[[ 2.092 -0.730 -0.606 -0.367  1.396 -1.977  2.531  0.010 -3.672 -2.482]
 [-0.785 -0.555 -0.312 -0.367  1.396 -0.293  0.682  0.010  0.186 -0.118]
 [ 1.636 -0.730 -0.606 -0.126  3.499 -2.078  5.567  0.010 -2.845 -1.293]
 [ 1.636 -0.721 -0.606 -0.370 -5.703  0.703 -3.936  0.010 -0.262 -1.134]
 [ 2.690 -0.730 -0.717 -0.720 -3.522 -1.977  0.190  0.010 -1.295 -1.293]
 [ 1.636 -0.730 -0.606 -0.367  2.721 -1.977  4.440  0.010 -4.105 -2.024]
 [-1.011 -0.552 -0.069 -0.367  1.396  0.125  0.153  0.010 -0.399 -0.207]] result: -0.207

[[-0.439 -0.875  0.074  1.551 -0.880 -0.190 -0.603 -0.051  0.068]
 [ 3.990  0.775  0.204  1.505  2.085 -0.139 -1.316  0.215 -0.620]
 [ 1.736  2.486  2.754 -1.219 -2.041  3.738  0.162  0.927  5.455]
 [-1.170  1.695 -0.932 -1.986 -0.929 -0.215  1.079  0.817  0.250]
 [ 3.291 -1.336  1.341  4.947 -1.496  2.062  0.108 -1.863  1.461]
 [ 5.038  0.386  0.041  2.358  1.729  2.208 -2.504 -0.044  1.320]
 [-3.679 -4.765 -0.914  2.365  0.988  4.287  1.813 -3.681  3.345]
 [ 1.648  1.401  0.454  0.433  1.155  1.250 -0.416  0.389  1.171]] result: 1.171

[[ 0.427  3.159  3.734  2.490 -0.024 -3.685 -0.190 -3.882  0.404  0.302
   0.290 -4.176  3.041 -4.469]
 [-3.175 -3.714 -4.535  0.033 -2.726  4.151 -2.523  5.017 -3.192 -3.128
  -3.144  4.340 -2.266  5.034]
 [-2.706 -2.715 -2.903  0.223 -2.331  2.876 -2.236  3.072 -2.642 -2.617
  -2.606  3.085 -1.907  3.244]
 [ 0.599  3.588  3.893  2.915  0.147 -4.310 -0.054 -4.325  0.620  0.489
   0.499 -4.639  3.359 -5.266]
 [-1.947 -1.351 -1.352  0.898 -1.756  1.127 -1.729  1.394 -1.902 -1.920
  -1.899  1.378 -0.880  1.399]
 [ 0.896  4.111  4.206  3.263  0.355 -4.874  0.154 -4.611  0.878  0.739
   0.739 -5.264  3.985 -5.799]
 [-1.309 -0.169 -0.139  1.338 -1.308 -0.057 -1.312  0.221 -1.310 -1.342
  -1.341 -0.073  0.293  0.009]
 [-2.714 -2.763 -2.834  0.168 -2.339  2.888 -2.245  3.033 -2.653 -2.628
  -2.615  3.120 -2.011  3.310]] result: 3.310

[[ 3.251  0.822  1.091  3.343  0.015  0.973  3.958  0.828  1.726 -4.173
   5.034 -0.478 -2.519 -1.047  0.932]
 [ 0.851 -0.036  0.450 -0.031  2.045  0.028  0.794 -1.641  0.910  0.335
   2.208 -2.816  0.755 -0.816 -4.202]
 [ 2.926  1.040  1.186  3.050 -0.263  1.098  4.288  0.561  1.254 -3.822
   4.878 -0.424 -2.557 -0.814  0.775]
 [ 1.618  0.043 -0.597  0.974  1.994  1.050  1.010 -1.323 -0.452  0.161
   3.871 -1.531  0.901 -1.031 -3.714]
 [ 3.726 -0.018  2.572  2.912 -0.820  0.717 -3.663  5.115  2.181 -4.302
   3.902 -2.287 -3.814 -6.065  1.089]
 [ 2.454 -0.646 -2.017  2.688  1.113  2.558  0.678 -0.919 -3.390  0.002
   5.972  0.797  0.699 -1.580 -2.870]
 [ 1.679  1.364  1.146  2.010 -2.012  0.668  4.164  1.249 -0.158 -2.810
   5.170  0.646 -2.974 -1.979 -0.991]] result: -0.991

[[-0.131 -0.153  1.602  0.169  1.198 -0.824  1.701 -0.635 -1.729 -0.662]
 [-0.585 -1.151  2.934 -3.155 -0.379  0.845  0.308  2.635 -3.493  0.919]
 [-1.923 -1.151  0.530  0.520  1.112 -1.090  2.438  0.135 -1.560  5.489]
 [ 0.008  0.573  0.225  0.513  0.248  0.064  1.167 -1.416 -1.431  2.924]
 [-1.578 -1.703  0.197  0.483  0.622 -1.091  2.290 -0.357 -1.302  2.170]
 [-2.045 -1.722 -1.858 -0.247  0.342  0.114  1.230 -0.353  0.419 -0.787]
 [-0.128  0.543  2.882 -0.827  2.214 -0.662  0.181  0.143 -1.096 -0.066]
 [ 0.340 -2.292  0.411 -0.913 -0.509 -0.245  3.255 -1.218 -2.314 -1.574]
 [ 0.579 -1.760 -1.311 -1.768 -0.515  1.774  0.475 -1.173  0.363  1.040]
 [-1.139 -2.110 -1.351  0.021 -0.272 -0.079  2.526 -0.373 -0.787  0.093]
 [ 1.322  0.892  1.699 -1.084  0.585  0.729  1.179 -1.210 -1.601  1.529]
 [-0.109 -2.192 -0.319 -1.062  2.557  0.736 -2.086 -2.499  3.168  0.396]] result: 0.396
